Below are the code and all the weights of a small trained network. Each question names an input and a target symbol and asks about switching units off, where a switched-off unit gives its printed mean instead of its output.

import numpy as np


def w(rows, s, z=0):
    codes = np.array(rows[::2]) - 128.0
    scale = np.full(codes.shape[1], s)
    scale[-1] = z or s
    return codes * scale


def f(y):
    return np.maximum(y, 0)


def softmax(a):
    e = np.exp(a - a.max(-1, keepdims=True))
    return e / e.sum(-1, keepdims=True)


def log_softmax(a):
    a = a - a.max(-1, keepdims=True)
    return a - np.log(np.exp(a).sum(-1, keepdims=True))


def net(x, mask):
    ids = ['αβγδεζθλμξπστφψω'.index(c) for c in x.split()]
    T = len(ids)
    res = E[ids] + P[:T]
    q, k, v = (res @ M[0].T for M in (Q, K, V))
    z = softmax(np.where(np.tri(T) > 0, q @ k.T / 3**0.5, -1e9)) @ v
    res = res + np.where(mask[0], z, O[0][:, -1]) @ O[0][:, :-1]
    y = f(res @ A[0][:, :-1].T + A[0][:, -1])
    res = res + np.where(mask[1:9], y, B[0][:, -1]) @ B[0][:, :-1]
    return log_softmax(res[-1] @ U[:, :-1].T + U[:, -1])


Q, K, V, O, A, B = {}, {}, {}, {}, {}, {}
E = w([
[129,137,171,73,190,39],'α',
[129,94,119,161,225,125],'β',
[113,94,41,131,76,151],'γ',
[127,91,146,33,76,181],'δ',
[139,124,78,50,215,118],'ε',
[3,146,103,167,143,128],'ζ',
[171,88,193,144,84,36],'θ',
[217,105,86,174,109,207],'λ',
[53,142,180,174,92,184],'μ',
[140,196,198,194,68,142],'ξ',
[152,122,227,108,189,180],'π',
[195,190,153,236,127,70],'σ',
[111,161,103,85,70,46],'τ',
[133,187,121,150,231,215],'φ',
[92,163,29,160,163,63],'ψ',
[176,215,11,159,217,180],'ω',
],0.014)
P = w([
[59,69,152,190,136,152],'0',
[178,142,116,127,104,107],'1',
[115,247,159,112,135,119],'2',
[51,66,138,176,133,151],'3',
[170,126,111,129,118,100],'4',
[131,245,152,122,134,115],'5',
[49,68,141,172,131,158],'6',
[162,125,110,129,134,111],'7',
],0.012)
Q[0] = w([
[217,82,151,148,102,162],'h0',
[139,209,117,106,194,93],'h0',
[106,172,143,120,1,82],'h0',
],0.011)
K[0] = w([
[214,151,183,117,107,193],'h0',
[151,159,27,181,217,8],'h0',
[99,151,85,150,1,91],'h0',
],0.0091)
V[0] = w([
[89,88,155,130,2,154],'h0',
[110,46,65,121,211,145],'h0',
[82,137,68,131,132,32],'h0',
],0.008)
O[0] = w([
[121,71,163,185,2,152,156],'h0',
[94,89,68,99,177,131,105],'h0',
[43,159,155,65,126,26,253],'h0',
],0.0074,0.0023)
A[0] = w([
[247,102,198,88,110,69,166],'n0',
[57,46,127,138,49,137,123],'n1',
[48,115,128,82,197,106,142],'n2',
[44,61,188,167,170,255,124],'n3',
[34,65,255,111,149,147,41],'n4',
[27,104,57,209,159,152,2],'n5',
[198,175,88,75,202,167,36],'n6',
[111,117,194,9,160,35,204],'n7',
],0.0075,0.0039)
B[0] = w([
[143,86,213,114,175,93,166],'n0',
[118,105,124,81,56,129,220],'n1',
[105,114,83,202,112,176,223],'n2',
[219,171,138,83,172,138,231],'n3',
[165,203,14,115,103,31,191],'n4',
[94,114,255,92,175,64,183],'n5',
[62,125,183,44,66,142,172],'n6',
[202,132,92,142,95,177,254],'n7',
],0.0095,0.0082)
U = w([
[234,115,89,113,192,96,64],'α',
[107,47,81,125,168,166,195],'β',
[69,51,48,144,39,117,72],'γ',
[78,13,181,74,98,164,111],'δ',
[159,82,45,48,103,175,2],'ε',
[30,76,144,196,134,98,229],'ζ',
[136,51,165,157,122,56,106],'θ',
[196,63,116,191,143,217,124],'λ',
[121,166,141,191,70,202,206],'μ',
[110,135,197,254,137,140,161],'ξ',
[134,142,210,107,184,161,115],'π',
[150,136,163,190,226,65,153],'σ',
[166,197,139,63,104,55,101],'τ',
[60,152,193,95,160,155,140],'φ',
[154,183,27,202,139,131,163],'ψ',
[57,176,140,47,149,74,92],'ω',
],0.0093,0.0067)

Each question gives the input, a string of symbols that net reads in full, and the target symbol t.
The units are the heads (3 rows each of Q, K, V and O) and the neurons (one row each of A and B). Each row of codes is followed by its name. A weight is (code - 128) times the scale printed after its matrix; where a second scale follows, it is the last column's (O, A, B and U).
mask holds one flag per unit, heads first, then neurons. A switched-off unit (its flag False) gives its mean, the last column of its rows in O or B, instead of its output. The means were averaged over made-up inputs and are rounded, as every weight is.
A unit's drop is (log p(t) with every unit on - log p(t) with that unit switched off) / (log p(t) with every unit on - log p(t) with every unit switched off).
The circuit of an input: a set's keep is (log p(t) with only the set's units on - log p(t) with every unit switched off) / (log p(t) with every unit on - log p(t) with every unit switched off). Starting from all 9 units, units are removed one at a time, each time the one whose removal leaves the highest keep (on an exact tie, the one counted first), for as long as the keep stays at least 0.8.
circuit, biggest first: the units of the circuit, biggest drop first
most important unit: the unit with the biggest drop
top k neurons: the k neurons with the biggest drops, biggest first
drop of u: that unit's drop, to one decimal
input λ γ μ μ ξ τ ζ, target ω: circuit, biggest first : (n5, n4)
input μ ξ γ ξ τ τ α ε, target ε: circuit, biggest first : (n6, h0, n7)
input μ δ ψ λ γ, target γ: circuit, biggest first : (n3, h0)
input ψ δ μ γ, target δ: circuit, biggest first : (n1, n5, n4)
input λ δ λ α π σ, target σ: most important unit : n0
input τ ε ψ β, target σ: circuit, biggest first : (n5, n1, h0)
input τ μ α β ψ ζ, target ψ: top 3 neurons : (n2, n7, n6)
input β λ ψ ζ μ σ δ, target ε: top 4 neurons : (n3, n1, n4, n5)
input ξ μ ψ φ τ τ α δ, target δ: circuit, biggest first : (h0, n4, n0)
input τ μ μ μ λ τ ψ, target ζ: top 3 neurons : (n5, n3, n2)
input ε θ ψ τ β α ε δ, target δ: top 4 neurons : (n4, n3, n0, n2)
input ψ τ μ, target ψ: top 2 neurons : (n4, n5)
input μ μ γ τ ψ β, target ψ: top 3 neurons : (n2, n7, n5)
input τ ξ λ ξ ζ, target ζ: top 3 neurons : (n3, n7, n5)
input δ τ μ γ, target δ: top 3 neurons : (n5, n1, n4)
input ψ τ δ ψ μ μ μ φ, target φ: top neuron : (n6)
input θ θ μ τ π μ μ ζ, target ζ: top 3 neurons : (n7, n3, n5)
input α γ τ ε θ, target θ: top 3 neurons : (n0, n3, n4)
input μ β δ θ σ τ ω, target φ: drop of n4 : 0.1
input γ σ ε μ ψ τ μ θ, target θ: drop of n4 : 0.0
input σ ψ μ μ π, target π: drop of n7 : 0.1
input τ α λ μ σ γ ζ ε, target ε: drop of n5 : 0.2
